Below is a small trained network, with its code and all its weights. Each question gives an input and a class and asks what happens when units are switched off, that is, made to give their printed mean instead of their output.

import numpy as np


def w(rows, s, z=0):
    codes = np.array(rows[::2]) - 128.0
    scale = np.full(codes.shape[1], s)
    scale[-1] = z or s
    return codes * scale


def f(y):
    return y / 2 * (1 + np.tanh(0.7978845608 * (y + 0.044715 * y**3)))


def log_softmax(a):
    a = a - a.max(-1, keepdims=True)
    return a - np.log(np.exp(a).sum(-1, keepdims=True))


def net(x, mask):
    res = np.array(x, float).reshape(1, 5) / 4 @ E
    y = f(res @ A[0][:, :-1].T + A[0][:, -1])
    res = res + np.where(mask, y, B[0][:, -1]) @ B[0][:, :-1]
    return log_softmax(res[-1] @ U[:, :-1].T + U[:, -1])


A, B = {}, {}
E = w([
[97,61,208,39,171,50,148,146,8,114],'x0',
[31,73,146,181,116,131,48,94,132,6],'x1',
[94,2,154,180,221,129,120,200,151,170],'x2',
[95,178,179,226,158,202,165,171,5,100],'x3',
[80,100,198,88,131,219,176,41,190,143],'x4',
],0.0095)
A[0] = w([
[154,174,98,159,104,202,108,125,173,133,15],'neuron 0',
[105,123,167,202,207,171,146,224,121,140,112],'neuron 1',
[204,102,155,98,131,100,170,151,173,209,150],'neuron 2',
[71,50,118,134,130,113,19,91,167,89,176],'neuron 3',
[144,224,110,101,72,140,154,42,107,59,102],'neuron 4',
[127,123,106,67,89,80,158,112,203,100,5],'neuron 5',
[214,176,103,158,134,106,76,208,106,131,136],'neuron 6',
[98,185,125,153,105,157,165,125,65,107,77],'neuron 7',
[157,145,110,89,129,177,143,126,87,223,15],'neuron 8',
[77,145,166,105,113,181,155,70,142,127,97],'neuron 9',
[218,173,226,112,170,90,188,164,148,213,76],'neuron 10',
[90,168,113,161,91,219,169,149,43,148,38],'neuron 11',
[106,142,95,140,123,52,51,238,127,103,149],'neuron 12',
[107,131,146,66,57,132,124,126,65,135,162],'neuron 13',
[121,95,174,67,181,78,139,117,66,128,82],'neuron 14',
[100,43,144,124,176,178,216,91,193,143,179],'neuron 15',
[132,135,139,93,76,78,86,120,187,134,35],'neuron 16',
[117,93,140,55,111,254,146,76,111,150,25],'neuron 17',
[116,122,75,214,115,184,108,144,189,120,101],'neuron 18',
[128,194,140,222,140,135,181,91,78,124,79],'neuron 19',
[128,125,100,90,95,112,118,149,215,111,90],'neuron 20',
[192,103,69,202,129,180,155,135,159,189,107],'neuron 21',
[167,67,66,93,154,64,116,136,185,116,224],'neuron 22',
[117,142,181,132,145,137,61,122,139,23,32],'neuron 23',
],0.0096,0.0032)
B[0] = w([
[152,130,149,83,196,55,152,196,166,63,198],'neuron 0',
[114,96,112,75,121,121,80,114,100,216,223],'neuron 1',
[86,138,185,161,95,131,102,108,97,154,216],'neuron 2',
[79,182,152,182,126,119,100,119,78,154,251],'neuron 3',
[163,115,180,117,204,254,89,40,88,220,241],'neuron 4',
[111,111,83,114,59,52,133,160,160,151,190],'neuron 5',
[185,85,133,110,103,139,151,77,95,76,216],'neuron 6',
[109,93,116,134,80,110,112,165,128,168,188],'neuron 7',
[86,191,169,166,77,79,122,134,103,91,184],'neuron 8',
[158,92,119,144,98,96,209,82,122,115,187],'neuron 9',
[74,169,164,206,103,129,114,103,109,73,222],'neuron 10',
[64,44,96,114,74,65,125,157,166,139,203],'neuron 11',
[224,97,101,163,148,125,210,97,80,116,227],'neuron 12',
[186,95,158,112,175,140,109,120,174,138,191],'neuron 13',
[167,143,200,63,196,102,131,199,223,69,233],'neuron 14',
[198,102,96,106,128,141,170,63,80,136,229],'neuron 15',
[111,127,90,138,115,87,91,149,148,121,183],'neuron 16',
[171,94,111,116,85,89,187,143,108,93,193],'neuron 17',
[170,119,178,92,191,93,99,113,154,63,220],'neuron 18',
[94,81,102,103,82,63,84,176,153,162,197],'neuron 19',
[122,107,136,119,111,85,107,152,157,161,192],'neuron 20',
[137,177,194,105,145,149,139,123,144,112,209],'neuron 21',
[91,66,118,102,96,140,120,125,115,174,230],'neuron 22',
[78,203,160,181,101,35,137,104,121,85,190],'neuron 23',
],0.0094,0.012)
U = w([
[81,45,93,104,28,103,69,202,144,201,72],'0',
[156,132,214,57,180,128,106,204,192,15,88],'1',
[56,205,182,254,46,135,103,109,55,78,107],'2',
[211,73,51,157,70,149,245,98,34,81,87],'3',
[138,85,164,138,167,208,74,108,64,250,254],'4',
[130,103,131,170,142,216,123,152,71,181,209],'5',
[121,174,103,177,129,210,127,230,126,165,83],'6',
],0.009,0.0066)

Each question gives the input, the list of numbers given to net, and the class t.
The units are the neurons (one row each of A and B). Each row of codes is followed by its name. A weight is (code - 128) times the scale printed after its matrix; where a second scale follows, it is the last column's (A, B and U).
mask holds one flag per neuron, in row order. A switched-off neuron (its flag False) gives its mean, the last column of its row in B, instead of its output. The means were averaged over made-up inputs and are rounded, as every weight is.
A unit's drop is (log p(t) with every unit on - log p(t) with that unit switched off) / (log p(t) with every unit on - log p(t) with every unit switched off).
The circuit of an input: a set's keep is (log p(t) with only the set's units on - log p(t) with every unit switched off) / (log p(t) with every unit on - log p(t) with every unit switched off). Starting from the 12 units with the biggest drops (on a tie, the unit counted first), units are removed one at a time, each time the one whose removal leaves the highest keep (on an exact tie, the one counted first), for as long as the keep stays at least 0.8.
circuit, biggest first: the units of the circuit, biggest drop first
unit that matters most: the unit with the biggest drop
top k neurons: the k neurons with the biggest drops, biggest first
drop of u: that unit's drop, to one decimal
input [2,6,-3,-3,-7], class 3: top 2 neurons	(neuron 12; neuron 10)
input [-3,-6,-8,6,1], class 4: circuit, biggest first	(neuron 4)
input [1,-3,-4,7,1], class 0: top 2 neurons	(neuron 11; neuron 19)
input [4,-4,5,-7,7], class 0: top 3 neurons	(neuron 12; neuron 2; neuron 22)
input [1,-8,1,4,-7], class 2: top 2 neurons	(neuron 10; neuron 8)
input [-2,-6,5,-2,3], class 2: top 2 neurons	(neuron 10; neuron 4)
input [-6,6,-4,0,-3], class 1: top 4 neurons	(neuron 18; neuron 0; neuron 10; neuron 2)
input [5,-2,3,-1,7], class 3: top 2 neurons	(neuron 15; neuron 17)
input [7,7,-5,4,7], class 1: top 2 neurons	(neuron 14; neuron 13)
input [5,-1,3,-2,4], class 1: top 2 neurons	(neuron 14; neuron 4)
input [4,0,6,-3,-8], class 3: top 2 neurons	(neuron 12; neuron 4)
input [3,-4,-1,1,-3], class 2: top 3 neurons	(neuron 10; neuron 0; neuron 18)
input [6,-7,3,5,-4], class 2: top 2 neurons	(neuron 10; neuron 8)
input [-4,3,1,-1,-2], class 1: top neuron	(neuron 18)
input [7,-8,6,2,8], class 2: top 3 neurons	(neuron 10; neuron 2; neuron 8)
input [-3,-3,6,7,1], class 0: top 2 neurons	(neuron 11; neuron 4)
input [6,-6,-8,-3,-4], class 4: drop of neuron 23	0.2
input [-5,0,-3,6,8], class 3: drop of neuron 12	0.0
input [-6,3,3,7,5], class 0: drop of neuron 1	0.4
input [2,-4,-7,4,5], class 4: drop of neuron 15	0.1
input [-4,0,4,3,7], class 3: unit that matters most	neuron 15
